[[ -3 -31  10]
 [-11 -16 -16]
 [-10 -25  12]]
=>
[ 10 -16 -10]

[[ 14 -37]
 [ 19 -32]]
=>
[-37  19]

[[-10 -20  22]
 [-18 -28  29]
 [ -7   2  -6]
 [ 16  27 -26]
 [-20 -25  27]]
=>
[ 22 -28  -7]

[[-13   5  21  23   6]
 [ 27 -28   9  -8  -4]
 [ 16  -1  27 -20  16]
 [ 19   8  34  -6 -32]]
=>
[ 6 -8 27  8]

[[ 17 -35 -23]
 [ -4  21  25]
 [ 12  12 -11]
 [ -8  -4  -2]]
=>
[-23  21  12]

[[  1 -21 -31]
 [  5 -11 -20]]
=>
[-31 -11]

[[-25 -15]
 [ 15  26]
 [ 38  25]]
=>
[-15  15]
---
[[ 26  23 -13 -16  -8  -1   4  -9]
 [-14  24  26 -14   1 -19  -2  28]
 [  6  22 -33  37  10  -6 -33  -4]]
=>
[[  6  22 -33  37  10  -6 -33  -4]
 [ 26  23 -13 -16  -8  -1   4  -9]
 [-14  24  26 -14   1 -19  -2  28]]

[[-19 -19   4   8  13 -14   1 -18  -7  -2   8   7   4]
 [ 14  37  20 -14 -17  -5   7   0  11  -3 -13  26 -19]
 [  4 -17   5  16   0 -25  -5   3   5 -16  -3  16   0]
 [ -5  -3   9  23 -22  10  13 -25   1  -2  -5  15   3]
 [ 28  -3  25   2  -6  18  -3  22   4  -3  15   6  -1]
 [-11 -37   2  18   7  -5  14  16   0 -14   9 -27  18]]
=>
[[-11 -37   2  18   7  -5  14  16   0 -14   9 -27  18]
 [-19 -19   4   8  13 -14   1 -18  -7  -2   8   7   4]
 [ 14  37  20 -14 -17  -5   7   0  11  -3 -13  26 -19]
 [  4 -17   5  16   0 -25  -5   3   5 -16  -3  16   0]
 [ -5  -3   9  23 -22  10  13 -25   1  -2  -5  15   3]
 [ 28  -3  25   2  -6  18  -3  22   4  -3  15   6  -1]]

[[  3 -34  21  -1]
 [-10  29  -9  13]
 [  6  -9  -6  -6]
 [ -4  -3  -5 -25]
 [  5 -10   5  -7]
 [  9 -18  -1 -10]
 [  1   1   8  17]
 [ -1   1  -5  -4]]
=>
[[ -1   1  -5  -4]
 [  3 -34  21  -1]
 [-10  29  -9  13]
 [  6  -9  -6  -6]
 [ -4  -3  -5 -25]
 [  5 -10   5  -7]
 [  9 -18  -1 -10]
 [  1   1   8  17]]

[[ -8  22  11  20 -23  23 -22   3   6  20]
 [ 27  -7   6  -5  37  -3  33  -5  -3  -8]
 [  5 -17  25 -15   8 -13  11   9  -4 -18]]
=>
[[  5 -17  25 -15   8 -13  11   9  -4 -18]
 [ -8  22  11  20 -23  23 -22   3   6  20]
 [ 27  -7   6  -5  37  -3  33  -5  -3  -8]]

[[ 32 -23   5  21   2   1]
 [-15  -4   1  -6  -6   4]
 [-30  10 -14 -18  -7   0]]
=>
[[-30  10 -14 -18  -7   0]
 [ 32 -23   5  21   2   1]
 [-15  -4   1  -6  -6   4]]

[[  0   0  -5   6  18  11   1 -10  -1   4   7  19 -11 -28   7]
 [ 26  14  19   1  -7 -36  -2  22  -7  -6  11  -6  -4 -10  -1]]
=>
[[ 26  14  19   1  -7 -36  -2  22  -7  -6  11  -6  -4 -10  -1]
 [  0   0  -5   6  18  11   1 -10  -1   4   7  19 -11 -28   7]]

[[ -1 -24 -11 -14 -15 -14 -14 -13]
 [ 14   7  -4   5   4   7 -11   4]
 [  8  27  28  21   1   2  -2  34]
 [  0  19 -19 -13  -5  34  -6  -3]
 [ 12 -18   1  15  13 -16  -8  -7]]
=>
[[ 12 -18   1  15  13 -16  -8  -7]
 [ -1 -24 -11 -14 -15 -14 -14 -13]
 [ 14   7  -4   5   4   7 -11   4]
 [  8  27  28  21   1   2  -2  34]
 [  0  19 -19 -13  -5  34  -6  -3]]
